Below are the code and all the weights of a small trained network. Each question names an input and a class and asks about switching units off, where a switched-off unit gives its printed mean instead of its output.

import numpy as np


def w(rows, s, z=0):
    codes = np.array(rows[::2]) - 128.0
    scale = np.full(codes.shape[1], s)
    scale[-1] = z or s
    return codes * scale


def f(y):
    return np.maximum(y, 0)


def log_softmax(a):
    a = a - a.max(-1, keepdims=True)
    return a - np.log(np.exp(a).sum(-1, keepdims=True))


def net(x, mask):
    res = np.array(x, float).reshape(1, 8) / 4 @ E
    y = f(res @ A[0][:, :-1].T + A[0][:, -1])
    res = res + np.where(mask, y, B[0][:, -1]) @ B[0][:, :-1]
    return log_softmax(res[-1] @ U[:, :-1].T + U[:, -1])


A, B = {}, {}
E = w([
[178,14,35,125,248],'x0',
[230,194,67,20,89],'x1',
[128,127,128,128,127],'x2',
[2,21,52,66,42],'x3',
[132,128,127,129,127],'x4',
[40,232,60,135,204],'x5',
[128,125,132,126,126],'x6',
[127,123,135,120,130],'x7',
],0.0063)
A[0] = w([
[65,213,85,130,209,234],'neuron 1',
[46,235,103,135,154,173],'neuron 2',
[164,113,89,133,254,125],'neuron 3',
[43,74,94,58,51,22],'neuron 4',
[4,111,43,59,105,57],'neuron 5',
[166,153,127,38,131,45],'neuron 6',
[251,166,161,150,154,140],'neuron 7',
[85,106,120,26,125,3],'neuron 8',
[46,238,138,92,48,151],'neuron 9',
[52,178,236,202,39,95],'neuron 10',
[100,204,246,120,39,37],'neuron 11',
[127,51,39,125,172,81],'neuron 12',
[129,83,252,232,132,174],'neuron 13',
[66,88,61,36,125,61],'neuron 14',
[197,97,193,137,20,184],'neuron 15',
[166,194,108,32,76,30],'neuron 16',
[84,165,170,129,65,38],'neuron 17',
[182,205,192,193,223,11],'neuron 18',
[191,154,100,81,61,85],'neuron 19',
[59,109,130,254,150,22],'neuron 20',
[68,102,175,193,155,2],'neuron 21',
[193,171,31,44,81,66],'neuron 22',
[204,199,23,76,111,64],'neuron 23',
[115,65,113,109,34,107],'neuron 24',
[88,80,108,241,147,182],'neuron 25',
],0.008,0.0059)
B[0] = w([
[140,126,183,93,29,255],'neuron 1',
[151,69,118,74,66,227],'neuron 2',
[184,60,70,115,123,209],'neuron 3',
[148,145,157,205,133,197],'neuron 4',
[139,155,201,211,101,209],'neuron 5',
[88,154,131,133,187,160],'neuron 6',
[94,155,169,183,79,233],'neuron 7',
[103,149,168,162,183,150],'neuron 8',
[186,68,82,105,150,234],'neuron 9',
[156,128,81,113,186,208],'neuron 10',
[180,63,68,170,197,197],'neuron 11',
[185,83,64,128,160,198],'neuron 12',
[63,148,115,77,113,221],'neuron 13',
[156,124,135,176,91,195],'neuron 14',
[141,115,103,71,62,233],'neuron 15',
[89,139,112,135,212,185],'neuron 16',
[165,103,88,187,183,155],'neuron 17',
[139,115,162,254,110,205],'neuron 18',
[103,154,127,87,169,187],'neuron 19',
[87,155,150,86,213,162],'neuron 20',
[69,159,145,118,217,146],'neuron 21',
[80,151,174,86,207,212],'neuron 22',
[86,140,159,98,192,206],'neuron 23',
[103,178,173,169,89,200],'neuron 24',
[116,193,124,61,160,207],'neuron 25',
],0.0098,0.0078)
U = w([
[206,50,4,159,217,26],'0',
[33,162,136,90,244,18],'1',
[138,144,159,255,122,56],'2',
[143,127,78,91,108,255],'3',
[137,118,81,97,105,249],'4',
[147,84,111,55,71,172],'5',
],0.0099,0.0077)

Each question gives the input, the list of numbers given to net, and the class t.
The units are the neurons (one row each of A and B). Each row of codes is followed by its name. A weight is (code - 128) times the scale printed after its matrix; where a second scale follows, it is the last column's (A, B and U).
mask holds one flag per neuron, in row order. A switched-off neuron (its flag False) gives its mean, the last column of its row in B, instead of its output. The means were averaged over made-up inputs and are rounded, as every weight is.
A unit's drop is (log p(t) with every unit on - log p(t) with that unit switched off) / (log p(t) with every unit on - log p(t) with every unit switched off).
The circuit of an input: a set's keep is (log p(t) with only the set's units on - log p(t) with every unit switched off) / (log p(t) with every unit on - log p(t) with every unit switched off). Starting from the 12 units with the biggest drops (on a tie, the unit counted first), units are removed one at a time, each time the one whose removal leaves the highest keep (on an exact tie, the one counted first), for as long as the keep stays at least 0.8.
units of the circuit, in order: the units of the circuit, biggest drop first
unit that matters most: the unit with the biggest drop
k most important neurons: the k neurons with the biggest drops, biggest first
drop of u: that unit's drop, to one decimal
input [7,-8,5,5,-2,-6,-2,-7], class 1: units of the circuit, in order	[neuron 25; neuron 20]
input [0,-7,-8,-6,6,8,-7,-2], class 5: units of the circuit, in order	[neuron 1; neuron 2]
input [-6,-6,-3,-1,1,0,-1,6], class 0: units of the circuit, in order	[neuron 11; neuron 10]
input [7,-3,8,0,-6,8,-4,1], class 5: 2 most important neurons	[neuron 1; neuron 11]
input [-4,-4,0,8,-4,0,1,5], class 2: units of the circuit, in order	[neuron 5]
input [-7,-8,-6,7,5,-7,-5,6], class 1: 4 most important neurons	[neuron 13; neuron 21; neuron 24; neuron 20]
input [3,-3,2,6,-8,0,6,1], class 2: units of the circuit, in order	[neuron 5; neuron 4]
input [-7,7,4,6,0,4,4,-4], class 0: units of the circuit, in order	[neuron 9; neuron 11]
input [6,-3,5,8,-3,-3,-4,-8], class 2: units of the circuit, in order	[neuron 5; neuron 4]
input [-1,4,3,-6,-7,7,3,1], class 5: units of the circuit, in order	[neuron 2; neuron 1]
input [-6,3,6,-2,3,-1,-4,5], class 0: units of the circuit, in order	[neuron 11; neuron 9]
input [5,-5,6,7,1,8,-4,3], class 5: 3 most important neurons	[neuron 1; neuron 2; neuron 18]
input [6,7,-6,-5,2,8,-3,6], class 5: 3 most important neurons	[neuron 1; neuron 3; neuron 2]
input [-5,0,-7,-3,-7,-4,3,-3], class 0: 2 most important neurons	[neuron 11; neuron 1]
input [-8,0,-2,8,2,-2,7,5], class 0: unit that matters most	neuron 9
input [-2,-8,-2,-8,1,0,-4,-2], class 1: 2 most important neurons	[neuron 13; neuron 20]
input [-8,6,7,7,-6,-2,6,-2], class 0: units of the circuit, in order	[neuron 9; neuron 11]
input [-8,-7,-2,-8,-5,1,-6,-6], class 0: units of the circuit, in order	[neuron 11; neuron 10]
input [-3,0,0,4,2,7,-1,2], class 5: 2 most important neurons	[neuron 2; neuron 1]
input [0,-2,3,7,-3,-6,-4,2], class 2: most important neuron	[neuron 4]
input [-6,3,-2,7,-7,4,4,7], class 2: 2 most important neurons	[neuron 5; neuron 4]
input [7,7,-5,8,6,1,-4,0], class 2: 2 most important neurons	[neuron 5; neuron 14]
input [-5,7,6,0,-1,-6,3,4], class 1: 2 most important neurons	[neuron 16; neuron 22]
input [-7,6,6,4,-1,6,-3,-6], class 0: 2 most important neurons	[neuron 9; neuron 11]
input [-7,-6,-6,-3,1,-8,5,-8], class 3: 4 most important neurons	[neuron 13; neuron 15; neuron 12; neuron 3]
input [-2,8,8,5,-3,7,0,6], class 1: 3 most important neurons	[neuron 22; neuron 23; neuron 16]
input [4,7,-6,1,-2,8,-6,5], class 5: units of the circuit, in order	[neuron 1]
input [-8,-1,2,-3,-8,-4,6,6], class 0: drop of neuron 11	0.4
